Below is a small trained network, with its code and all its weights. Each question gives an input and a class and asks what happens when units are switched off, that is, made to give their printed mean instead of their output.

import numpy as np


def w(rows, s, z=0):
    codes = np.array(rows[::2]) - 128.0
    scale = np.full(codes.shape[1], s)
    scale[-1] = z or s
    return codes * scale


def norm(h):
    return h / np.sqrt((h * h).mean(-1, keepdims=True) + 1e-5)


def f(y):
    return np.maximum(y, 0)


def log_softmax(a):
    a = a - a.max(-1, keepdims=True)
    return a - np.log(np.exp(a).sum(-1, keepdims=True))


def net(x, mask):
    res = np.array(x, float).reshape(1, 5) / 4 @ E
    u = 0
    for l in range(3):
        y = f(norm(res) @ A[l][:, :-1].T + A[l][:, -1])
        res = res + np.where(mask[u : u + 6], y, B[l][:, -1]) @ B[l][:, :-1]
        u += 6
    return log_softmax(norm(res)[-1] @ U[:, :-1].T + U[:, -1])


A, B = {}, {}
E = w([
[117,101,143,183,120,112,83,87,54,83],'x0',
[126,186,133,198,144,87,126,206,255,36],'x1',
[44,106,178,116,109,107,85,48,164,226],'x2',
[201,30,213,181,202,143,93,182,116,116],'x3',
[90,176,141,100,232,88,129,241,90,174],'x4',
],0.0081)
A[0] = w([
[90,109,100,1,156,146,172,136,155,165,38],'L0N1',
[132,126,124,200,136,130,102,35,124,96,77],'L0N2',
[215,150,87,177,156,190,150,111,76,162,16],'L0N3',
[57,87,183,135,143,121,72,114,167,134,42],'L0N4',
[117,163,65,104,71,66,94,61,139,134,5],'L0N5',
[169,63,149,75,143,159,99,52,118,209,120],'L0N6',
],0.0094,0.0029)
B[0] = w([
[96,208,118,183,149,226,171,122,76,116,227],'L0N1',
[141,228,135,128,226,188,154,122,91,77,195],'L0N2',
[116,48,118,135,87,154,125,179,95,119,179],'L0N3',
[102,133,188,103,154,89,70,171,47,186,187],'L0N4',
[97,162,68,81,134,173,97,90,120,129,198],'L0N5',
[156,8,254,98,69,76,71,215,135,203,253],'L0N6',
],0.0078,0.0066)
A[1] = w([
[185,109,110,145,98,79,136,123,206,104,1],'L1N1',
[202,198,159,160,171,145,132,134,191,117,69],'L1N2',
[80,85,184,143,129,194,59,21,84,137,50],'L1N3',
[92,60,73,132,209,104,82,95,152,133,50],'L1N4',
[143,75,171,122,150,134,95,30,115,52,101],'L1N5',
[133,2,196,123,36,113,149,70,95,246,154],'L1N6',
],0.0078,0.0029)
B[1] = w([
[177,168,82,214,43,104,116,65,151,168,143],'L1N1',
[146,42,134,113,148,92,96,35,175,33,184],'L1N2',
[87,175,133,55,90,40,153,152,145,202,189],'L1N3',
[186,142,118,197,199,180,133,146,127,121,131],'L1N4',
[54,149,57,147,107,98,150,61,254,130,164],'L1N5',
[231,50,215,64,134,26,148,251,75,99,255],'L1N6',
],0.0089,0.0083)
A[2] = w([
[105,119,155,127,198,67,85,193,140,130,86],'L2N1',
[8,92,120,141,97,139,106,54,113,123,252],'L2N2',
[85,210,87,74,112,137,154,90,97,170,157],'L2N3',
[172,101,69,37,130,93,162,204,89,94,229],'L2N4',
[146,132,110,154,157,143,148,153,203,97,181],'L2N5',
[98,97,218,196,176,90,83,134,116,135,202],'L2N6',
],0.011,0.0017)
B[2] = w([
[76,70,179,39,52,82,155,120,69,157,231],'L2N1',
[84,137,141,113,187,175,163,254,66,205,164],'L2N2',
[72,51,125,78,120,185,148,19,194,71,199],'L2N3',
[130,107,186,52,80,107,128,130,108,199,252],'L2N4',
[188,152,175,195,138,118,91,186,55,191,195],'L2N5',
[137,143,125,73,73,55,171,134,108,202,222],'L2N6',
],0.0099,0.011)
U = w([
[170,93,238,77,104,78,135,189,90,147,254],'0',
[50,161,77,99,140,233,161,82,155,102,127],'1',
[240,142,110,253,153,135,85,151,159,41,2],'2',
],0.011,0.0016)

Each question gives the input, the list of numbers given to net, and the class t.
The units are the neurons (one row each of A and B). Each row of codes is followed by its name. A weight is (code - 128) times the scale printed after its matrix; where a second scale follows, it is the last column's (A, B and U).
mask holds one flag per neuron, layer by layer. A switched-off neuron (its flag False) gives its mean, the last column of its row in B, instead of its output. The means were averaged over made-up inputs and are rounded, as every weight is.
A unit's drop is (log p(t) with every unit on - log p(t) with that unit switched off) / (log p(t) with every unit on - log p(t) with every unit switched off).
The circuit of an input: a set's keep is (log p(t) with only the set's units on - log p(t) with every unit switched off) / (log p(t) with every unit on - log p(t) with every unit switched off). Starting from the 12 units with the biggest drops (on a tie, the unit counted first), units are removed one at a time, each time the one whose removal leaves the highest keep (on an exact tie, the one counted first), for as long as the keep stays at least 0.8.
circuit, biggest first: the units of the circuit, biggest drop first
k most important neurons: the k neurons with the biggest drops, biggest first
k most important neurons of layer l: the k neurons of layer l with the biggest drops, biggest first
drop of u: that unit's drop, to one decimal
input [2,3,-7,-8,2], class 1: circuit, biggest first => [L1N6 L2N3]
input [8,2,2,-7,8], class 1: circuit, biggest first => [L1N6 L0N6 L2N3]
input [-7,-6,3,-8,0], class 1: most important neuron of layer 0 => [L0N1]
input [-1,1,-8,5,-3], class 2: 2 most important neurons of layer 2 => [L2N1 L2N6]
input [5,4,-2,-4,1], class 2: 3 most important neurons => [L1N6 L0N6 L1N3]
input [-1,2,-5,3,-3], class 2: 3 most important neurons => [L1N6 L0N6 L2N1]
input [-5,-8,2,-8,6], class 1: 2 most important neurons => [L0N1 L2N3]
input [-8,8,-4,-8,-5], class 2: 2 most important neurons => [L2N5 L2N1]
input [-6,1,-7,1,-7], class 2: 2 most important neurons of layer 1 => [L1N6 L1N1]
input [8,-1,-3,-1,0], class 1: 2 most important neurons => [L1N6 L0N6]
input [3,2,-4,0,-3], class 2: drop of L1N6 => 0.2
input [2,2,-4,1,-4], class 2: drop of L1N6 => 0.1
input [5,1,-8,-3,-6], class 2: drop of L1N6 => 0.2
input [5,2,-4,-2,-6], class 1: most important neuron of layer 0 => [L0N5]
